B, the same points and some others measured another way; then each row and its match in B:
B (72 x 27):
[[ -80 -189    0    9  261   96  325  210 -273   49  -12  139  294  240
   104 -181  155   36 -304  169   59  254  120 -299  102   87  164]
 [ 277   17 -167  -39  180  -22 -119  261 -258  160  -85  135 -102 -109
  -103 -423 -486 -452  183  -16  616 -141 -411 -190  213 -495   39]
 [ -96 -294   94   67 -238 -151  -63 -119   27  108  -11 -112  353 -144
   362 -322   89  -59  319  357 -636 -152  145 -149 -230  162  200]
 [  55 -324  201  213  181  220  -85    3 -195  586 -121   59  130   62
   230 -425 -289   60   97  300 -514 -320  -58   -9 -133  312  403]
 [ 266 -254  -92   69 -552  276 -468  110  279  119 -287 -102  150  -10
   -63 -482 -323 -185  486  475   83  -28  106 -121  206 -164  -15]
 [ 252   88 -282 -286  -10  -22  321  425 -233   62 -411  -16 -257  264
  -294   24 -108 -181 -117 -154  240   48 -145   18   -7 -234   72]
 [-306  176   12 -136  211 -548  328   47 -222 -576  614   65  274  -46
   113  146  666  -78 -210 -212  558  473  187 -143  105 -253   67]
 [-223   82  153  203    5 -177  -98 -224  286  -14  579 -394  155 -267
   235  -49  275  293  229   79  -56   51  246  276 -171  124  196]
 [ -69   64  -62  216  343  188  154  138  129  205  177 -264  -69  110
    -6  -70   20  330 -283   61  279  137  100  100   11  115  106]
 [  11   15  145  184   46 -345 -342   41 -115 -112  313  190 -120  159
    40 -149   32 -260 -126  -58  238 -162 -123   60  -11    7  153]
 [  82 -312 -262   70    1 -272  -70  247 -275  133 -462  201 -105  -50
   165 -531 -227 -453  -81  263 -110 -321 -160 -564   36 -241   27]
 [ 131 -222 -106  -10  189  246  156  267 -288  295 -254  134  174   57
    22 -418 -250 -124    1  244  181   63  -73 -338  209 -150  148]
 [ 150  -24 -171 -120 -325   54   79   49  233  205 -276 -449   43 -140
    33 -154 -181   12  448  174 -374 -139  -10  125 -282  -43   62]
 [ 201   65  105  219 -308  120 -679  -70  369   84  324 -204  -31 -161
   -96 -328 -302  -72  532  176  475  -83   -6  296  179 -163   69]
 [-146    7  -31  254  548 -447  -96  109 -341  -43  387  236 -131 -164
   187 -350   25 -257 -319  -69  610 -100 -178 -321  192 -284  111]
 [ -36  -98 -430 -128   47 -851  118  235 -395 -182 -312  132 -256 -380
   224 -373   13 -647  -18  -36   64 -351 -243 -608  -62 -596  -42]
 [ -97  -16  164  209  215    6 -125  -11  -20   -2  475   20  181    7
    97 -191  110   85  -58   94  387  170  102   18  158   18  178]
 [ 191   13  -81 -258 -236  328  317  104  123  300 -240 -440  198   -8
   -84  -35 -149  165  485  111 -325   78   33  263 -235   28  179]
 [-156  188 -189 -221  179 -405  530  116 -131 -187  152 -262   52 -190
    75  122  350    9  -31 -196  113  184   41  -27 -182 -241   83]
 [ -94 -137    0  -49   95   -1   86   87 -184 -268  321  189  581 -104
   124 -344  189 -202  121  235  610  481  137 -473  410 -341   19]
 [ -21   56 -205  -32   15 -506  150  205 -123  -61 -187  -79 -357  120
    33   22  123 -194 -282 -152 -158 -266 -102  -12 -302  -46   60]
 [   8 -179  197  158   88  123 -205   34 -143   50  290  215  338   71
    96 -352  -11  -75   71  230  320  166   62 -142  259   -7  204]
 [ 198   60 -210  -58  -48 -170  -21  289  -90    5 -226   -8 -311  189
  -175  -94 -140 -267 -115  -94  248 -119 -189    9  -35 -192   18]
 [  39 -288 -371  -86 -643 -275  -29  171  202  -98 -640 -225  -46  -32
   107 -261  110 -190  163  384 -557 -165  247 -326 -169 -100  -87]
 [-159 -150  154  155   35 -306  -27  -45  -99   12  159   21   95   89
   263 -132  217  -30 -113  111 -403 -159   85  -30 -239  246  238]
 [  -9  -25 -113   44 -321 -576 -198   52   72 -140 -101 -117 -269  -20
   107  -96  126 -261   17   15 -302 -335    0    9 -296  -35   57]
 [ -82   92  107   94   20 -647 -166  -48 -114 -193  307   43 -138   23
   172  -50  142 -324  -77 -173 -105 -322 -194   86 -331   11  130]
 [-120  -70  212   96  -40  -23   63  -87   69   82  235 -178  220  144
   168    3  227  210   17  108 -397   28  182  217 -259  357  272]
 [  45  166   -3  -18 -174   14   40   12  285   -4  157 -418   13   63
   -57   85   46  143  183  -15  -32   47   51  349 -252   78   69]
 [ 176   94   73  245  574   71 -143  256 -307  359  131  217 -357  294
  -142 -239 -431 -161 -364 -178  534 -251 -426  118   56  -11  216]
 [ 145 -132 -300 -263 -441 -149  202  272  -20  -84 -559 -113    2  155
   -64  -90   52 -238   97  153 -308  -13   55 -185 -152 -122  -13]
 [ -43 -253   79 -159 -157   64  334   64 -138   60 -162  -41  444  202
   169 -101  192   33   87  234 -562  126  166 -110 -206  245  221]
 [-168 -105  187   17   93  114  212  -41  -43   18  345  -85  461   34
   161  -80  319  268   63  175  -18  343  300   17   46  166  257]
 [ -17   72  -98  138 -148 -292 -151  -97  302  130   95 -480 -144 -311
   186 -180 -103   -9  329   57 -289 -351  -64  186 -377  -42   64]
 [ 329  101   12  -25 -220   32 -311   71   99  205  -36 -164 -143  -14
  -134 -206 -448 -266  453  -13  117 -280 -329  299 -140 -156  105]
 [ -46  -74  -80  304   17 -251 -252  127  102   -1   -8  -32 -283  164
    70 -211   38  -69 -339  116   38 -200   45  -81  -56   85   24]
 [ -53   79  -77  174    7 -108 -116   48  234   14  204 -291 -140  -48
    21  -89   52  126  -15   58  207   -9  101  129  -47  -29   53]
 [-242   97 -133  185   -7 -573  -32 -139  284  -62  270 -488 -131 -442
   346 -122  202   45  131   25 -254 -289   64   33 -388  -62   29]
 [ -15  188  304  154  285  245 -137  -62   61  -50  817  -52  377   36
   -39  -95   33  148  136  -24  801  411   28  250  257  -38  168]
 [ -29  -74   34  218  110  165  -29  132   78  154   87  -78  -10  264
   -16 -112   71  233 -268  151  115  111  195   66   53  206  151]
 [ -12   57 -159   47 -111 -416  -49  102   78 -120  -13 -173 -208   10
    60  -82   71 -190  -66  -27  -42 -194  -65  -16 -223  -90   -3]
 [  89  -84  315  275  124  111 -383  -30  -63  229  349  148   98  159
    63 -292 -189  -56   54  117  153 -111  -94  170   59  175  278]
 [ -21   79   12   23  -75 -747 -229  -17 -156 -177  199   45 -235 -134
   142 -109   84 -431   89 -175  -54 -390 -233   52 -262 -177  140]
 [  27   43  201  309  362 -103 -332   -7 -131  178  450  118  -89   -8
    92 -311 -218 -150  -46  -29  398 -206 -247   79   57  -26  216]
 [ 221   60   14  322  278 -253 -529  114 -153  323  100  134 -519  -65
   -20 -414 -546 -403   -9 -102  379 -594 -495  100  -13 -189  164]
 [-134  111   89  137   59 -179  -59  -40  129 -113  450 -185   37    4
    64    1  252  146  -41  -18  200  120  145  179  -64   57  132]
 [  -6  -99  238  191  303  221 -111    3 -155  247  400  101  280  -17
    98 -318  -86   86  105  148  345  135   25   21  218   27  296]
 [ -94   47  -70  318   57 -464 -382  -38  153  -26  283 -160 -281 -247
   179 -284  -30 -161    3   31  185 -324  -78  -18  -87 -141   39]
 [  81 -161 -333 -179 -359  -33  200  247   84  -33 -486 -224   73    7
     2 -184   51  -94  129  265 -199   73  163 -269  -41 -166  -51]
 [  61 -219   89  395 -126 -198 -580   70   54   85  -34  175 -237  251
    92 -374 -149 -235 -215  230  -86 -386  -41  -76  -29  179  104]
 [ 133   57 -200 -257    8 -342  361  211 -249   95 -339 -134 -153   43
    19  -12 -128 -314   52 -181 -359 -298 -338    8 -440 -106  117]
 [ 136  116   59  -10 -601  -20 -300 -140  532  -25  147 -533   65  -81
   -26    9  -28   59  615  113 -264 -107   95  494 -322   72   57]
 [  29 -122  -79 -193  389   85  506  287 -503   88 -118  219  339  136
    62 -237  -41 -204 -163   54  225  227 -161 -414  105 -177  133]
 [-107  -97    6  244 -266 -117 -263  -23  332  -78  127 -219   -3   78
   115 -122  238  149  -45  258 -122    3  327   62  -57  188   53]
 [-158 -186  118   62 -156  -86  -21  -72   40 -168  244  -32  482  -21
   255 -225  283  -23  137  293 -125  204  244 -201    4   77   92]
 [-216  146   58   17   52 -128  195  -77  197 -218  528 -338  268  -74
   114  104  427  263   39    0  197  362  273  162  -78   29   91]
 [ -17 -415  -61   19 -442 -265 -112   57  -35  -15 -395   45  181   45
   267 -358   95 -256  132  408 -678 -233  158 -353 -174   93   96]
 [ 159   41 -173 -121 -101 -369   39  153 -129   47 -245  -99 -207  -32
    21 -155 -208 -392  133  -86 -191 -366 -324  -20 -319 -191   54]
 [-123   34 -254  219  709  240  647  327  -33  547 -249 -375 -371  243
    17   25  -12  566 -753  -19 -157  -44   43   45 -252  328  186]
 [ -84  193  133   86  366   83  206   45   11   42  481 -192  106  142
    -4   88  145  258 -167 -132  314  228   17  277  -71  119  183]
 [  57  258   97 -142  -10 -488 -202  -84 -135 -291  603   -2  169 -362
    55 -148  -31 -468  545 -232  582   -4 -308  108    9 -502   80]
 [ 142   37 -295  -77  -29 -363   91  273 -121   51 -367  -91 -386   44
   -53 -124 -148 -303 -102  -86  -65 -320 -240  -79 -223 -203   22]
 [ -97  108   56  138  123 -393 -183   13  -33 -235  455   34  -24  -18
    83 -115  160 -179  -99  -80  422   14  -45   -2   26 -138   61]
 [   5 -259  115   38    6  143   69   74 -154  180  -43   82  326  179
   143 -258    4    1   23  269 -249   61   92 -139  -15  185  238]
 [ -38  141   51   57   27 -279 -133   17   28 -162  399  -79  -22  -33
     2  -35  147  -72   46  -88  371   67   10  150    8 -120  109]
 [-141  -84  -21   99  158   33  172  125  -23  -91  172  -18  266  152
   104 -143  246  116 -257  182  220  307  213 -224  120   35   53]
 [ 205    2 -261 -124 -339 -325  -85  203   24  -98 -357 -114 -188   40
   -53 -172 -186 -433  157   25  -90 -272 -229  -93 -215 -245  -75]
 [  81 -154  -73  -55   74  100  109  140 -176  146  -69   30  279  -97
    93 -367 -152 -161  199  211  143   62  -60 -275  121 -204  115]
 [  21  105  -88  193  -26 -314 -266   67  158  -89  158 -145 -241   11
    21 -144  -50 -175  -76  -14  226 -187 -120   57 -119  -99  -20]
 [  37 -281 -104  -96 -338  165  183  168   63  -21 -349  -93  347  253
    73 -161  139   18   33  377 -368  197  273 -223  -46  138   43]
 [ 212   92  -99  -78 -152 -240 -210  148  -61  -47   -1    5 -174  -33
  -127 -176 -190 -366  233  -85  340 -144 -216   66   17 -321   52]
 [  70   57  110    8   15   94  102  179  -12   33   34  -36  -41  544
  -144  132  110  105 -304  -65  -56   91   26  285 -169  325  182]]
Rows of B count from 0, top down.

[  62  -85  -48   20 -102  -21  -59  -10  169  -51  -55  131 -268  -70
   57    3  184  199  -23  -67 -124  -21 -229  -75  130  100] : 23
[  -6   14   52  -39 -145   47  -37   75    0   38  -51 -149  128  -30
 -123  100   17  -44  105  -53  -44  -15   75   25 -138 -102] : 21
[  46    6  123 -213  -15  -16   -9   88  -72   68  -55 -144  -40  266
    7 -194  -28  -11  -28  121  145   42   50  120 -250 -129] : 44
[  -4 -236  -74   76 -114  172 -119  107  -40  -36   -4  202   27  -11
  -57 -166  -98  186 -187 -116  -37   89 -246  156  302   67] : 5
[  63 -272  107 -317 -158  179  -52  163  158  -98  -60  144  -64  -85
 -189 -102  -39  454 -234  201   65   69 -194  178   82   88] : 57
[-117   -9   23  137   56   83 -239   89   -4   31  -46 -119  127 -109
 -118  267  119   56  170 -277 -153   20 -108  171  -12 -192] : 19
[ -25   72   32 -118  -36 -123   84  -66  -39  -15   41  -75   47  143
 -158 -104  -50 -161   57   40   37 -120  193  -22 -195  -76] : 9
[-114  -21   45   56   94  -13  -77   24 -126  -26    1   29  175   27
 -126   57   30  -51   42 -190  -77   -8   22  105   95  -70] : 55
[ 121   90  -30   -2 -248  -13   57  -74  -76  202  -47 -211  -13  144
   15  -52 -284  -90  -13   55  -37 -102  221  -13 -127 -133] : 3
[ -49   39  140 -100  245 -133  -76  -29  -72   18  -61  -13  -86  173
    7   30   84  105   -3  -49  -18  -22    7  152  -11 -107] : 37
[  11 -159   20  -49  -48   66  -51   94   -9  -72   14  118  -44   42
  -45 -137   23   86  -70    1  -14   45 -156   66  104   48] : 22
[ -18  -27  -57  189  -23   85 -201   51  -66  105  -13 -119  -13   42
   20   59  -58    8   73 -196 -123   11 -115  146   20 -180] : 67
[  -9 -177   60  -17  -23  201 -233  234   -5   22  -48  -51   -9   34
  -14  -47   37  183  -20  -64   11  146 -268  252  -14 -127] : 1
[  32 -170 -120  117 -126   56  -82    0   83  -79   54  168 -166  -67
  -23  -81    1  113  -50  -70 -151  -42 -233  -15  209   82] : 30
[ -15   45   46   64  -50   31  -71   56 -139   99  -11 -200  145   97
  -45   59  -88 -167  127  -95  -63  -17  115   74 -112 -184] : 46
[-101  156  148  -38  284 -146 -107  -50 -169  122  -89 -177   74  210
  -30  139   16    1   73 -155  -18  -48  162  220 -114 -257] : 14
[  25  -60   52 -232  -58  -76   67  -39  111  -91  -22  108 -113   29
 -131 -108   54  168  -98  113   35  -65   -1   -8  -23   74] : 25
[  24 -184  -70  -29  -75   89  -71  -12    1  -13   50  130  -80   44
 -127 -161 -262  226 -215   54  -37  -51 -112  193  178   -4] : 50
[ -55   34  103  -98   32  -33  -15   35  -83   26  -72  -54  133   88
 -104    6   34    1    8  -81   29   10   85   98  -60  -83] : 7
[ -11 -138  -11  -31 -149  104  -34  108  -36  -37  -15   82   99   29
 -103 -176  -16   27  -85  -61   44   76 -101   67   73   33] : 28
[  10  -82  -30   26   41  -22  -79  -22  -45    6   11   93 -141  142
   22 -159  -66   94 -107  -52  -34  -16 -118  111  117  -23] : 61
[  19  -57   72 -100   23    4  -70   69  -19   10  -43  -11  -87  142
   12 -119   37   94  -46   12   38   42  -91  117  -45  -61] : 33
[ -47   35  -20  117  -58   -6  -42  -36 -112   60   -2  -75  162   -2
 -115  107 -107 -110   67 -163 -126  -76  120   42   51 -102] : 32
[-139 -156   38  -93   96  126 -209  143   27 -103   87  -27   82   27
 -270  -57    0  107   32  -20   48   27 -167  286 -138 -176] : 60
[  47  -75  -83   18 -278   74   17  -51   64   21    7   24   32 -129
 -186   43 -212   99  -73    0 -128 -113   53   -8  114   21] : 31
[   5   86    9   55 -118  -49   41  -22 -136  107  -91  -59  130  118
   14  -39  -21 -143   15 -161  -17    3  130  -33   10  -43] : 39
[  41  -70    1  152  -58  109 -168   87  -67   96  -37  -91  -22    5
   62   98  -56   36   59 -124 -161   19 -106  103   90 -117] : 11
[ -34   40   43 -194   34 -151   90 -129  -11  -43   65  -18   -4  143
 -230 -111 -135  -34  -28  120   47 -173  207   48 -157  -69] : 26
[ -83    5   20   22   87  -57  -49   -5 -106  -27   47  -16   75  133
  -99  -72   11 -137   66 -109  -12  -37   24   79  -52  -99] : 64
[  48 -133   28 -236 -389  118  156   70   35  -47  -87  128  231  -83
 -263 -158 -141  134 -228   92   98   29  111  -20   94  163] : 71
[  45   61  -43  -29 -165  -37    2  -87   73   89  -38 -119  -60    9
  -87   42 -101   47   15   -7  -64 -116   99    1 -113  -96] : 2
[ -59   71   27   83  -15  -27  -57  -14  -90   91 -103  -60  153    7
  -55  134   25   -7   40 -240  -87   -9   79   67   63  -96] : 65
